Small tables with named rows and columns. After each table, cells are looked up by row and column.

Natav
|  | Namepo | Nikefal | Losipa | Sifin | Gok | Vuluka | Kuv | Fesif | Zes | Sunu |
|---|---|---|---|---|---|---|---|---|---|---|
| Fugego | 519 | 46679 | 14841 | 50932 | -1886 | 13761 | -16897 | -5370 | -54876 | 1950 |
| Bibu | 36837 | 20973 | -22295 | 17142 | 34592 | -5493 | 20684 | -19636 | -27795 | -12310 |
| Dufar | 11467 | 12838 | 45085 | -24326 | 5015 | 18340 | 48197 | -31186 | 20201 | 47272 |
| Puzetus | -41331 | -54390 | -23133 | -30293 | -30002 | 34648 | 61687 | -22192 | -20597 | 23335 |

What is the Losipa of Bibu in Natav?
-22295
What is the Zes of Dufar in Natav?
20201
What is the Sunu of Puzetus in Natav?
23335
What is the Sunu of Dufar in Natav?
47272
What is the Losipa of Dufar in Natav?
45085
What is the Sifin of Bibu in Natav?
17142
What is the Vuluka of Puzetus in Natav?
34648
What is the Kuv of Dufar in Natav?
48197
What is the Namepo of Dufar in Natav?
11467
What is the Gok of Fugego in Natav?
-1886
What is the Losipa of Puzetus in Natav?
-23133
What is the Namepo of Puzetus in Natav?
-41331
What is the Vuluka of Bibu in Natav?
-5493
What is the Gok of Bibu in Natav?
34592
What is the Nikefal of Fugego in Natav?
46679
What is the Losipa of Fugego in Natav?
14841
What is the Nikefal of Puzetus in Natav?
-54390
What is the Sifin of Fugego in Natav?
50932
What is the Zes of Fugego in Natav?
-54876

Table Koguge
	Mitul	Nemufi	Kol	Gef	Menutem	Zom	Sos	Posabos	Kilobek
Fafutuz	9.273	5.130	1.950	6.508	8.983	2.172	5.262	2.903	2.274
Maz	4.897	2.281	5.216	2.325	4.809	1.716	0.920	7.261	9.428
Domud	1.965	8.906	8.765	5.768	1.643	6.439	1.181	5.035	3.342

Maz, Kilobek: 9.428
Fafutuz, Nemufi: 5.130
Domud, Sos: 1.181
Maz, Menutem: 4.809
Domud, Nemufi: 8.906
Domud, Mitul: 1.965
Fafutuz, Menutem: 8.983
Maz, Zom: 1.716
Domud, Kilobek: 3.342
Maz, Nemufi: 2.281
Fafutuz, Zom: 2.172
Fafutuz, Gef: 6.508
Fafutuz, Kilobek: 2.274
Fafutuz, Posabos: 2.903
Fafutuz, Sos: 5.262
Fafutuz, Kol: 1.950
Which row has the largest Kol? Domud

Guzil.csv
,Bim,Buk,Dovosop,Muk,Pum,Gezivop,Detof
Pusapa,59,144,127,186,71,48,124
Tik,110,165,75,97,160,41,161
Nir,120,143,142,125,51,148,53
Savib,158,100,201,47,188,149,124
Nev,52,172,68,117,202,152,202
Somugu,173,44,207,169,61,159,66
Dila,173,202,148,124,203,74,116

Pusapa, Buk: 144
Dila, Buk: 202
Pusapa, Dovosop: 127
Pusapa, Detof: 124
Savib, Pum: 188
Somugu, Bim: 173
Nir, Muk: 125
Somugu, Muk: 169
Dila, Bim: 173
Nir, Dovosop: 142

Vum
|  | Gofos | Bifuvok | Nudug | Bevu | Ros |
|---|---|---|---|---|---|
| Bos | 0.10 | 0.26 | 0.26 | 0.52 | -0.14 |
| Dem | 0.47 | -0.11 | -0.04 | -0.63 | 0.78 |
| Sabe | 0.42 | 0.00 | 0.05 | -0.18 | 0.37 |
| Muruzu | -0.13 | 0.38 | 0.31 | 0.73 | -0.25 |
| Nelopaz | 0.08 | 0.27 | 0.33 | 0.54 | -0.11 |

Dem, Ros -> 0.78
Dem, Gofos -> 0.47
Nelopaz, Nudug -> 0.33
Bos, Bifuvok -> 0.26
Muruzu, Gofos -> -0.13
Sabe, Bevu -> -0.18
Muruzu, Nudug -> 0.31
Dem, Bevu -> -0.63
Row with the largest Gofos: Dem

Ruf
|  | Per | Zefez | Lat | Doz | Dunid |
|---|---|---|---|---|---|
| Mopiros | 36.811 | 30.184 | -41.950 | 7.036 | -6.225 |
| Lag | 49.432 | -19.868 | -4.968 | 55.203 | 22.654 |
| Demor | -44.879 | -31.239 | -6.550 | -62.581 | -63.899 |
| Masop | -21.609 | -63.148 | -31.538 | -19.816 | -28.853 |
| Zabulaz | 45.563 | -19.820 | -3.651 | 50.259 | 16.508 |
| Keperi | -14.661 | 17.930 | 27.092 | -37.952 | 0.145 |

What is the Dunid of Lag in Ruf?
22.654
What is the Doz of Mopiros in Ruf?
7.036
What is the Dunid of Demor in Ruf?
-63.899
What is the Lat of Mopiros in Ruf?
-41.950
What is the Zefez of Mopiros in Ruf?
30.184
What is the Doz of Keperi in Ruf?
-37.952
What is the Per of Demor in Ruf?
-44.879
What is the Zefez of Masop in Ruf?
-63.148
What is the Per of Masop in Ruf?
-21.609
What is the Doz of Demor in Ruf?
-62.581
What is the Doz of Zabulaz in Ruf?
50.259
Which row has the largest Dunid? Lag

Kovesit
         Gogebam  Zol  Garo  Nen  Kimum  Lek
Vire          61  796   685  370    470  360
Sil          501  359   375  543    650  393
Fani         522  531   388  595    627  326
Faruko       650  324   320  536    455  508
Vuliba       537  641   621  465    480  342
Rogadup      557  373   368  496    308  557
Nak          672  533   397  451    307  549

Nak, Garo -> 397
Vuliba, Nen -> 465
Sil, Zol -> 359
Rogadup, Nen -> 496
Vuliba, Kimum -> 480
Vuliba, Gogebam -> 537
Faruko, Gogebam -> 650
Fani, Zol -> 531
Faruko, Kimum -> 455
Nak, Gogebam -> 672
Fani, Garo -> 388
Nak, Kimum -> 307
Rogadup, Zol -> 373
Rogadup, Garo -> 368
Rogadup, Lek -> 557
Faruko, Garo -> 320
Which row has the largest Lek? Rogadup

Ber:
          Tiza  Develok     Bor     Zib   Guzoz    Bogi   Zaluz   Dukid
Gok     69.987   48.926  46.591  43.493  60.054  33.250  51.837  75.279
Dotok   69.987   68.831  46.591  54.193  45.082  32.619  36.758  43.301
Muk     69.987   49.277  58.779  60.228  50.190  28.343  65.354  44.859
Nuso    66.671   44.208  42.441  53.063  52.891  30.714  44.563  60.133
Gaboz   81.962   53.309  74.074  53.063  50.190  32.619  36.758  58.388
Donuri  31.497   33.691  46.591  30.689  42.845  48.491  24.393  58.388
Vir     83.696   56.932  41.566  65.491  51.382  14.818  33.386  59.676
Sur     65.465   63.415  55.247  51.785  41.020  39.474  33.403  46.365

Nuso, Tiza => 66.671
Vir, Tiza => 83.696
Sur, Tiza => 65.465
Gaboz, Dukid => 58.388
Vir, Develok => 56.932
Donuri, Bogi => 48.491
Dotok, Dukid => 43.301
Nuso, Guzoz => 52.891

Pebo:
|  | Mubire | Gozet | Dini | Kolinen |
|---|---|---|---|---|
| Vaz | -2.343 | -0.105 | -0.511 | -0.636 |
| Sir | -6.932 | 0.940 | -1.577 | -0.631 |
| Bag | -5.040 | 0.280 | -1.416 | -0.621 |
| Guf | 5.122 | -5.247 | 0.152 | -0.643 |
| Dis | -5.443 | 3.028 | -3.149 | -0.621 |
| Kaz | -8.819 | 3.026 | -1.734 | -0.624 |
| Mupug | -4.319 | -1.474 | -1.239 | -0.630 |
| Davimem | -5.895 | 1.485 | 0.604 | -0.624 |
| Bot | -2.265 | -1.840 | -2.111 | -0.625 |

Mubire of Dis: -5.443
Kolinen of Sir: -0.631
Kolinen of Kaz: -0.624
Gozet of Bag: 0.280
Mubire of Guf: 5.122
Kolinen of Bot: -0.625
Gozet of Vaz: -0.105
Mubire of Vaz: -2.343
Mubire of Bot: -2.265
Gozet of Davimem: 1.485
Gozet of Mupug: -1.474
Dini of Kaz: -1.734
Kolinen of Dis: -0.621
Mubire of Bag: -5.040
Mubire of Mupug: -4.319
Mubire of Davimem: -5.895

